Rows are numbered. After the first two, each row is followed by the number of the nearest row among all rows above it, by straight-line distance.
1: [ 0.56 -0.94 -2.36  1.05  3.86 -5.69 -2.04  1.12 -0.90 -1.83 -1.81  1.43
  3.43  6.26 -0.41  2.77  0.85 -0.60 -1.38  0.57 -2.91]
2: [ 0.60  3.44 -1.80  0.51  4.50 -4.75 -1.06  0.44  0.54 -2.01 -1.41 -0.42
  2.46  4.02 -0.90  1.56  0.83 -0.19 -1.49  1.19 -1.37]
3: [-0.46  3.37 -1.03  0.32  4.62 -2.71 -0.65 -0.72  0.70 -0.55 -0.38 -1.44
  2.42  1.47  1.08  1.49  0.83 -0.01 -5.85  1.44 -0.31] : 2
4: [-1.10 -2.98  1.46 -4.68 -1.58  1.96  0.81 -0.93 -0.79  2.32  1.35 -0.71
 -0.49 -4.69  0.68 -2.47 -0.26  0.57 -1.08 -0.56  3.64] : 3
5: [ 1.04  0.40 -1.41  1.45  2.21 -4.35 -1.47  1.48  0.79 -2.37 -1.31  1.00
  0.05  5.38 -1.35  2.72  0.47 -0.49 -0.45  0.66 -5.94] : 1
6: [ 0.57  0.38 -1.61 -0.99  1.91 -3.80 -0.89  1.65  1.40 -0.61 -0.77 -0.24
  1.77  2.23 -1.41  1.39  1.21  0.85 -1.75  1.27 -0.34] : 2
7: [-0.76  4.70 -1.41  1.21  3.69 -2.25 -1.10 -2.10  1.99  1.93 -0.15 -1.98
  5.63  1.70  0.44  0.41  1.03 -0.20 -3.44  1.48  3.05] : 3
8: [-0.76  4.43 -0.34  0.54  1.20  0.15  0.60 -1.38  1.24  3.28  1.03 -2.18
  0.81 -2.21  0.43 -1.29  0.12 -0.04 -1.95  0.61  4.07] : 7
9: [-0.52 -0.31  0.06 -2.02 -0.18 -0.90 -0.88 -0.27  0.56  1.04  0.08 -0.80
  1.55 -0.39  0.13 -0.10  1.13  0.45 -3.31  0.87 -1.07] : 6
10: [ 0.99 -1.21 -1.51  0.64  1.69 -3.91 -1.07  2.02  1.07 -1.70 -1.27  1.36
  1.28  4.32 -2.04  2.33  0.84 -0.16 -0.76  0.87 -4.78] : 5
11: [ 0.05  4.01  0.52  1.22 -1.10  2.54  2.04  0.22  2.96  1.09  1.15 -1.22
 -4.99 -3.63 -0.47  0.30 -0.91 -0.10 -1.64  0.59 -0.90] : 8
12: [ 1.08 -3.96 -1.11 -1.58  3.03 -3.82 -1.94  0.86 -2.68 -3.57 -1.92  1.48
  0.74  4.86 -0.17  2.22  0.54 -0.56 -0.34 -0.56 -3.28] : 1
13: [ 0.43 -1.87 -1.60 -0.79  5.05 -5.71 -2.02 -0.15 -2.69 -2.50 -2.13  0.65
  2.97  6.28  0.22  2.89  0.48 -0.82 -0.62  0.01 -2.30] : 1
14: [-0.35  5.20  0.90  0.28 -3.11  3.64  2.05 -0.23  5.57  4.20  1.64 -1.39
 -2.54 -6.03 -1.87 -1.99 -0.28  0.33  0.70  1.09  3.44] : 11
15: [-0.94 -1.96  0.24 -2.15  0.98 -0.77 -0.71 -0.52  0.32 -0.24  0.03 -1.14
  0.57 -0.51  1.20  1.22  0.91  0.58 -4.87  1.00 -1.11] : 9
16: [ 0.32  4.73  0.05  0.98 -1.74  2.23  1.59 -0.71  3.32  2.44  0.97 -1.50
 -2.84 -2.30 -1.00 -1.55 -0.87 -0.25  0.41  0.57  0.89] : 11
17: [-0.24  4.31  0.20  0.80  2.37  2.11  0.62 -2.10 -0.06  2.13  0.10 -2.47
 -2.00 -0.62  1.62 -1.17 -2.01 -0.79  1.64 -0.58  3.24] : 8
18: [ 0.38  1.53 -1.41 -1.03  0.95 -3.23  0.18  2.05  2.79 -0.13 -0.80 -0.44
  0.33  0.50 -2.29  1.57  1.63  0.47 -3.75  2.23 -1.92] : 6
19: [-0.37  2.16  0.89 -2.51  3.12  1.95  0.74 -2.47 -1.54  0.76 -0.02 -2.83
 -1.80 -1.93  2.13 -0.80 -1.60 -0.47 -0.01 -0.65  4.44] : 17
20: [ 0.58  8.28 -1.43  2.90  0.16  1.52  1.72 -0.19  4.57  2.37  0.71 -1.27
 -2.50 -1.71 -2.13  0.44 -0.76 -0.29 -1.22  1.20 -0.28] : 16
21: [-0.45  5.37 -0.19  0.56  1.80  1.11  0.40 -2.25  0.19  2.83  0.22 -3.15
  0.94 -1.36  1.51 -2.00 -1.10 -0.78  1.31  0.07  6.49] : 17
22: [-0.70  2.53 -0.31 -0.59  0.31 -0.78  0.49  0.00  2.46  2.47  1.26 -1.07
  1.13 -2.65 -0.54 -0.19  1.28  0.56 -4.83  1.28 -0.83] : 9
23: [-0.13 -8.38  1.34 -5.51  0.81 -1.75 -1.79  0.86 -2.37 -3.78 -1.16  0.83
 -1.31  1.46  0.70  0.83  0.26  0.64 -1.16 -0.61 -3.43] : 12
24: [-0.50  4.99 -0.99  0.83  1.92 -1.71  0.57 -0.69  1.02  1.36  0.94 -1.64
  1.09 -1.55  0.03  1.12  0.66  0.20 -5.32  1.34 -2.05] : 22
25: [-0.41  3.63 -0.15  0.33 -0.22  1.84  0.35 -1.27  1.73  4.25  0.58 -2.13
  0.40 -2.69  0.41 -1.97 -0.34 -0.03  0.05  0.48  4.13] : 8
26: [-0.52  5.61 -0.45  1.10  0.91  0.43  0.68 -1.46  2.33  3.67  0.83 -2.43
  0.95 -1.84  0.13 -1.61  0.04 -0.15 -1.57  1.03  4.38] : 8
27: [ 0.55  5.59 -0.04  2.22 -0.28  2.15  2.06 -1.51  2.17 -0.06  0.79 -1.38
 -5.12 -2.05 -0.57  0.00 -1.97 -0.34 -1.51 -0.16 -0.52] : 11
28: [-0.18  4.43  0.70  0.42 -3.10  2.38  1.79  0.04  3.16  2.45  1.22 -0.75
 -3.65 -4.23 -1.11 -0.95 -0.33  0.01 -1.42  0.71  0.43] : 16
29: [-0.36  2.60 -0.47  1.14  4.54  0.99  0.56 -2.51 -1.47  1.00  0.26 -2.40
 -0.15  2.35  1.94  0.34 -1.01 -0.54 -2.09 -0.47  1.76] : 17
30: [ 0.56  6.66 -0.74  3.13  2.80  0.42  1.14 -1.30  0.86 -0.39 -0.28 -2.27
 -3.82  0.59  1.12  1.19 -1.93 -0.93 -1.08  0.06 -0.25] : 27
31: [-0.36 -0.12 -0.09 -1.69  3.12 -2.18 -0.57  0.00  0.38 -0.58 -0.06 -1.25
  1.34  0.24  0.23  0.01  0.82  0.39 -3.83  1.03 -0.75] : 15
32: [ 0.00  1.31 -0.88 -0.09  0.59 -3.10 -1.83  0.32  1.52  3.10 -0.57 -0.07
  5.23  2.39 -1.32 -1.23  1.94 -0.42  0.89  1.08  2.01] : 6
33: [-0.43  0.56  1.32 -2.38 -1.31  1.94  0.59 -1.17  0.30  2.35  0.52 -1.76
 -2.99 -4.16  1.10 -1.61 -0.38 -0.03 -0.49 -0.40  2.27] : 4
34: [ 1.45  3.12 -2.91  5.39  5.81 -6.22 -1.81  0.82  1.27 -3.20 -2.16  0.40
  2.46  9.09 -0.69  4.18  0.26 -1.30 -1.49  0.83 -5.04] : 1
35: [-0.01  5.43 -0.35  1.16  0.47  0.88  0.17 -1.46  1.48  3.09  0.20 -2.57
 -0.50 -0.96  1.05 -1.25 -0.76 -0.53  0.35  0.46  2.74] : 26
36: [ 1.13 -1.58 -1.47  1.55  1.39 -4.92 -1.51  1.68 -0.69 -2.44 -1.50  1.04
 -0.10  5.99 -1.55  2.82  0.38 -0.60 -0.53  0.42 -5.89] : 5
37: [-1.00  2.34 -0.70 -0.70  3.77 -1.44 -0.84 -1.46  0.16  0.02 -0.20 -1.90
  2.48  0.18  1.63  2.22  0.64  0.25 -6.39  1.24 -0.48] : 3
38: [-0.28  4.53  1.42 -3.22  1.29  3.11  0.83 -2.47  0.51  2.68  0.12 -2.90
 -2.33 -4.77  1.20 -2.44 -0.96 -0.31  2.43 -0.91  5.96] : 19
39: [-0.01  5.76 -0.20  1.03 -2.05  1.59  1.09 -0.69  3.91  3.87  0.80 -1.95
 -1.59 -2.02 -1.00 -1.79 -0.58 -0.21 -0.10  0.65  1.55] : 16
40: [ 0.44  4.39  0.88 -0.66  2.52  3.20  1.01 -1.69  0.36  1.47  0.39 -2.21
 -3.47 -2.79  0.83 -1.14 -1.85 -0.42  2.99 -0.36  2.53] : 17
41: [ 0.31  6.16 -2.71  1.19  2.39 -5.17 -0.15  1.83  3.86  0.52 -0.62 -1.14
  3.38  1.31 -2.11  1.93  2.19  0.35 -4.26  3.05 -1.73] : 18
42: [-0.13 -1.45 -0.66 -4.41 -2.39 -3.49 -0.22  3.63  2.44  1.06 -0.06  0.71
  1.21 -1.99 -2.25  0.09  2.68  1.34 -3.53  2.30 -2.15] : 18
43: [-0.56 -1.02  0.47 -0.59  0.93  0.77 -0.46 -1.91 -1.35  1.14  0.74 -0.90
  0.69  0.01  1.37 -1.44 -0.52 -0.12  0.10 -0.85  1.75] : 9
44: [ 0.75  4.97 -2.57  1.45  7.43 -5.11 -0.60  0.08  0.64 -3.42 -1.77 -1.49
  1.79  4.40  0.98  3.24  0.12 -0.41 -4.64  1.52 -2.10] : 2
45: [ 1.23 -0.04 -0.49 -1.09  1.52 -2.01 -1.12  0.95  0.11 -1.04 -1.43 -0.04
 -0.62  1.64 -0.33  0.32 -0.60 -1.01  3.99 -0.35 -1.00] : 6
46: [ 0.39  8.76 -1.31  4.20  2.94  0.52  0.68 -1.62  2.72  3.21  0.01 -2.61
 -0.31  1.04  0.93 -0.74 -1.36 -1.02  0.51  0.36  3.89] : 35
47: [-0.85  1.16 -0.10  0.30  1.69 -0.09 -0.22 -2.65 -0.08  2.23  0.69 -1.75
  2.14 -0.34  0.74 -0.51  0.16  0.15 -2.59 -0.10  1.61] : 43
48: [ 0.37  9.99 -1.17  4.11  5.00  1.25  0.20 -3.23  0.11  1.97 -0.41 -3.72
  0.58  1.13  1.91 -0.61 -1.84 -1.37  1.90 -0.56  5.46] : 46
49: [-2.14 -0.78  0.70 -4.38 -3.28  0.35 -0.24  0.33  3.12  5.57  1.76 -0.47
  3.26 -6.02 -0.79 -2.08  2.81  1.75 -5.16  2.45  1.55] : 22
50: [-0.74  4.91 -0.55  0.28  3.53 -0.85  0.53 -1.98 -0.55  1.65  0.69 -2.53
  1.70 -1.12  0.94  0.48 -0.18 -0.13 -3.47  0.31  4.64] : 8
51: [-0.08  3.64  0.78 -0.93  1.50  0.36  0.72 -1.51  0.50  2.75  0.12 -2.52
 -1.15 -2.59  1.42 -1.03 -1.62 -0.31 -0.94  0.01  3.60] : 8
